Below is a small trained network, with its code and all its weights. Each question gives an input and a class and asks what happens when units are switched off, that is, made to give their printed mean instead of their output.

import numpy as np


def w(rows, s, z=0):
    codes = np.array(rows[::2]) - 128.0
    scale = np.full(codes.shape[1], s)
    scale[-1] = z or s
    return codes * scale


def norm(h):
    return h / np.sqrt((h * h).mean(-1, keepdims=True) + 1e-5)


def f(y):
    return y / 2 * (1 + np.tanh(0.7978845608 * (y + 0.044715 * y**3)))


def log_softmax(a):
    a = a - a.max(-1, keepdims=True)
    return a - np.log(np.exp(a).sum(-1, keepdims=True))


def net(x, mask):
    res = np.array(x, float).reshape(1, 7) / 4 @ E
    u = 0
    for l in range(2):
        y = f(norm(res) @ A[l][:, :-1].T + A[l][:, -1])
        res = res + np.where(mask[u : u + 12], y, B[l][:, -1]) @ B[l][:, :-1]
        u += 12
    return log_softmax(norm(res)[-1] @ U[:, :-1].T + U[:, -1])


A, B = {}, {}
E = w([
[191,158,45,223,127,103,151,243,91],'x0',
[111,56,246,197,92,104,106,201,223],'x1',
[148,59,152,178,95,82,190,63,67],'x2',
[81,62,113,82,134,190,203,195,109],'x3',
[134,221,187,58,1,121,152,179,98],'x4',
[113,236,176,160,199,123,253,105,153],'x5',
[128,130,131,125,130,125,128,129,131],'x6',
],0.0042)
A[0] = w([
[122,93,123,150,254,122,89,140,135,48],'L0N0',
[84,111,155,57,125,88,122,95,195,154],'L0N1',
[172,161,181,185,149,65,47,71,152,94],'L0N2',
[158,182,128,182,105,101,76,93,157,74],'L0N3',
[83,126,139,54,152,152,120,40,179,2],'L0N4',
[139,180,134,109,96,105,100,128,117,47],'L0N5',
[104,51,137,108,132,225,209,175,129,107],'L0N6',
[153,126,83,161,145,125,150,190,118,78],'L0N7',
[228,162,122,162,164,164,113,197,121,18],'L0N8',
[138,173,115,69,193,160,78,183,187,80],'L0N9',
[95,189,155,135,188,87,199,132,162,53],'L0N10',
[87,187,94,100,152,161,76,179,212,22],'L0N11',
],0.0072,0.0036)
B[0] = w([
[118,112,33,154,5,201,188,60,206,214],'L0N0',
[63,161,120,187,140,107,119,183,91,250],'L0N1',
[132,119,90,37,189,86,185,164,158,254],'L0N2',
[90,125,111,54,199,89,157,157,177,176],'L0N3',
[50,164,151,153,140,102,104,122,104,229],'L0N4',
[125,114,94,85,110,161,178,121,163,134],'L0N5',
[157,170,91,25,212,30,152,143,191,249],'L0N6',
[34,153,131,109,145,81,115,94,120,183],'L0N7',
[31,139,134,159,122,106,111,143,86,166],'L0N8',
[170,49,163,174,97,70,201,60,46,215],'L0N9',
[242,167,171,193,185,255,99,193,66,249],'L0N10',
[193,65,178,113,100,36,188,88,73,186],'L0N11',
],0.0065,0.0025)
A[1] = w([
[105,109,91,170,178,167,92,103,189,123],'L1N0',
[59,118,168,191,139,103,131,209,159,135],'L1N1',
[144,125,154,139,130,115,119,168,246,114],'L1N2',
[153,70,105,101,84,125,64,140,105,52],'L1N3',
[152,150,180,122,89,142,138,165,147,134],'L1N4',
[134,219,155,72,37,128,121,175,129,99],'L1N5',
[132,71,76,72,100,108,2,160,117,138],'L1N6',
[153,143,35,175,105,79,142,200,91,147],'L1N7',
[181,82,141,130,139,70,177,50,57,123],'L1N8',
[103,98,197,51,158,183,109,76,108,159],'L1N9',
[174,199,88,90,154,94,86,62,123,64],'L1N10',
[101,182,53,85,149,179,121,99,51,3],'L1N11',
],0.008,0.0037)
B[1] = w([
[110,162,77,142,23,142,191,101,117,186],'L1N0',
[144,112,130,99,111,151,31,108,97,228],'L1N1',
[162,115,103,41,72,192,105,146,60,186],'L1N2',
[173,166,144,185,188,138,216,93,88,163],'L1N3',
[163,78,69,125,99,143,128,42,128,163],'L1N4',
[83,58,2,210,141,134,203,63,183,219],'L1N5',
[173,217,164,162,218,172,192,142,102,242],'L1N6',
[39,153,206,129,126,93,71,89,172,254],'L1N7',
[143,93,203,121,35,80,154,188,142,246],'L1N8',
[92,200,136,229,122,62,90,174,167,192],'L1N9',
[142,58,114,94,147,149,106,196,138,187],'L1N10',
[187,32,174,79,51,187,6,137,130,215],'L1N11',
],0.0069,0.004)
U = w([
[107,104,34,178,64,155,191,75,159,154],'0',
[191,182,154,194,197,184,159,145,75,140],'1',
[9,171,146,168,122,79,53,144,110,69],'2',
[166,83,185,138,76,47,166,141,112,78],'3',
[181,88,128,87,76,186,54,149,114,253],'4',
[129,137,74,45,191,70,158,175,167,66],'5',
],0.014,0.0032)

Each question gives the input, the list of numbers given to net, and the class t.
The units are the neurons (one row each of A and B). Each row of codes is followed by its name. A weight is (code - 128) times the scale printed after its matrix; where a second scale follows, it is the last column's (A, B and U).
mask holds one flag per neuron, layer by layer. A switched-off neuron (its flag False) gives its mean, the last column of its row in B, instead of its output. The means were averaged over made-up inputs and are rounded, as every weight is.
A unit's drop is (log p(t) with every unit on - log p(t) with that unit switched off) / (log p(t) with every unit on - log p(t) with every unit switched off).
The circuit of an input: a set's keep is (log p(t) with only the set's units on - log p(t) with every unit switched off) / (log p(t) with every unit on - log p(t) with every unit switched off). Starting from the 12 units with the biggest drops (on a tie, the unit counted first), units are removed one at a time, each time the one whose removal leaves the highest keep (on an exact tie, the one counted first), for as long as the keep stays at least 0.8.
circuit, biggest first: the units of the circuit, biggest drop first
top k neurons: the k neurons with the biggest drops, biggest first
k most important neurons of layer l: the k neurons of layer l with the biggest drops, biggest first
input [8,-3,6,8,-4,7,3], class 2: top neuron	L1N7
input [-7,2,-8,-1,0,-5,-2], class 3: top 4 neurons	L0N11, L0N9, L1N8, L1N7
input [-7,7,5,7,4,-3,-7], class 2: 2 most important neurons of layer 1	L1N9, L1N11
input [4,3,-4,3,4,4,-3], class 0: 3 most important neurons of layer 1	L1N5, L1N4, L1N6
input [7,0,-5,1,1,-2,4], class 2: top 3 neurons	L0N8, L1N7, L0N7
input [-7,4,4,-8,-3,2,-7], class 5: top 3 neurons	L0N2, L0N3, L1N7
input [-2,8,2,5,-5,-8,-4], class 1: circuit, biggest first	L1N6, L1N3
input [8,8,-1,-7,5,0,-3], class 2: 2 most important neurons of layer 0	L0N8, L0N10
input [3,-8,7,2,0,5,3], class 4: top 3 neurons	L1N11, L0N9, L0N11
input [-4,-5,3,5,-4,4,3], class 4: 4 most important neurons of layer 0	L0N2, L0N3, L0N9, L0N10
input [-8,3,-5,8,7,2,7], class 2: top 2 neurons	L1N9, L0N0
input [6,-5,8,-7,-6,-3,-5], class 3: top 2 neurons	L1N8, L0N1
input [-5,7,2,0,6,4,5], class 4: 2 most important neurons of layer 1	L1N1, L1N2
input [-4,-8,7,-2,-3,1,7], class 4: top 2 neurons	L1N11, L0N9
input [-7,8,5,0,1,-1,1], class 4: 4 most important neurons of layer 0	L0N7, L0N9, L0N8, L0N11
input [0,5,-4,4,3,6,-6], class 1: 2 most important neurons of layer 1	L1N11, L1N8
input [-7,2,-5,-1,7,5,-1], class 0: circuit, biggest first	L1N5
input [3,-6,-6,-1,7,-8,-2], class 1: top 4 neurons	L1N6, L1N3, L0N0, L1N0
input [0,5,0,-2,6,5,-8], class 0: 2 most important neurons of layer 1	L1N5, L1N4
input [-7,0,-8,-3,7,1,-4], class 3: 4 most important neurons of layer 0	L0N11, L0N9, L0N0, L0N10
